Below is a small trained network, with its code and all its weights. Each question gives an input and a class and asks what happens when units are switched off, that is, made to give their printed mean instead of their output.

import numpy as np


def w(rows, s, z=0):
    codes = np.array(rows[::2]) - 128.0
    scale = np.full(codes.shape[1], s)
    scale[-1] = z or s
    return codes * scale


def f(y):
    return y / 2 * (1 + np.tanh(0.7978845608 * (y + 0.044715 * y**3)))


def log_softmax(a):
    a = a - a.max(-1, keepdims=True)
    return a - np.log(np.exp(a).sum(-1, keepdims=True))


def net(x, mask):
    res = np.array(x, float).reshape(1, 4) / 4 @ E
    y = f(res @ A[0][:, :-1].T + A[0][:, -1])
    res = res + np.where(mask, y, B[0][:, -1]) @ B[0][:, :-1]
    return log_softmax(res[-1] @ U[:, :-1].T + U[:, -1])


A, B = {}, {}
E = w([
[103,137,113,98],'x0',
[100,135,112,101],'x1',
[162,255,131,183],'x2',
[19,78,64,197],'x3',
],0.0076)
A[0] = w([
[162,138,249,60,45],'N1',
[46,99,101,246,70],'N2',
[112,34,168,83,121],'N3',
[62,110,149,242,39],'N4',
[97,127,111,152,60],'N5',
[211,164,76,48,81],'N6',
[164,170,190,45,122],'N7',
[127,243,141,211,115],'N8',
[161,183,145,31,160],'N9',
[60,136,92,168,14],'N10',
[94,254,117,144,38],'N11',
[137,151,195,106,101],'N12',
[54,141,97,149,157],'N13',
[37,159,133,224,2],'N14',
[136,16,147,77,237],'N15',
[246,137,44,67,72],'N16',
[11,162,47,172,95],'N17',
[87,174,216,6,160],'N18',
],0.0075,0.0013)
B[0] = w([
[159,61,28,139,218],'N1',
[187,105,97,113,252],'N2',
[51,207,135,51,203],'N3',
[122,101,85,152,201],'N4',
[146,93,105,120,135],'N5',
[151,120,103,161,192],'N6',
[124,82,48,189,222],'N7',
[66,172,184,50,240],'N8',
[130,59,78,193,218],'N9',
[111,113,31,127,173],'N10',
[65,179,177,45,203],'N11',
[173,91,93,95,153],'N12',
[169,60,56,198,186],'N13',
[129,138,98,114,205],'N14',
[58,254,226,81,240],'N15',
[185,112,98,155,181],'N16',
[171,112,82,154,254],'N17',
[140,105,111,121,207],'N18',
],0.0063,0.0038)
U = w([
[148,42,58,145,63],'0',
[63,137,190,125,252],'1',
[2,222,225,57,51],'2',
],0.0081,0.0041)

Each question gives the input, the list of numbers given to net, and the class t.
The units are the neurons (one row each of A and B). Each row of codes is followed by its name. A weight is (code - 128) times the scale printed after its matrix; where a second scale follows, it is the last column's (A, B and U).
mask holds one flag per neuron, in row order. A switched-off neuron (its flag False) gives its mean, the last column of its row in B, instead of its output. The means were averaged over made-up inputs and are rounded, as every weight is.
A unit's drop is (log p(t) with every unit on - log p(t) with that unit switched off) / (log p(t) with every unit on - log p(t) with every unit switched off).
The circuit of an input: a set's keep is (log p(t) with only the set's units on - log p(t) with every unit switched off) / (log p(t) with every unit on - log p(t) with every unit switched off). Starting from the 12 units with the biggest drops (on a tie, the unit counted first), units are removed one at a time, each time the one whose removal leaves the highest keep (on an exact tie, the one counted first), for as long as the keep stays at least 0.8.
units of the circuit, in order: the units of the circuit, biggest drop first
k most important neurons: the k neurons with the biggest drops, biggest first
drop when u is switched off: that unit's drop, to one decimal
input [2,-4,8,1], class 2: units of the circuit, in order => [N8, N11]
input [-4,-1,7,3], class 2: units of the circuit, in order => [N8, N11]
input [5,3,-7,-3], class 2: units of the circuit, in order => [N15]
input [-1,2,-5,4], class 2: units of the circuit, in order => [N15, N3]
input [6,2,3,-4], class 0: 2 most important neurons => [N15, N9]
input [2,4,-5,4], class 2: 2 most important neurons => [N15, N3]
input [-8,-1,7,0], class 2: 2 most important neurons => [N8, N11]
input [0,-3,-5,0], class 2: drop when N15 is switched off => 0.2
input [-3,4,-5,2], class 2: 2 most important neurons => [N15, N3]
input [-2,-2,-5,3], class 2: drop when N15 is switched off => 0.3
input [-1,3,1,-7], class 0: drop when N15 is switched off => 0.0
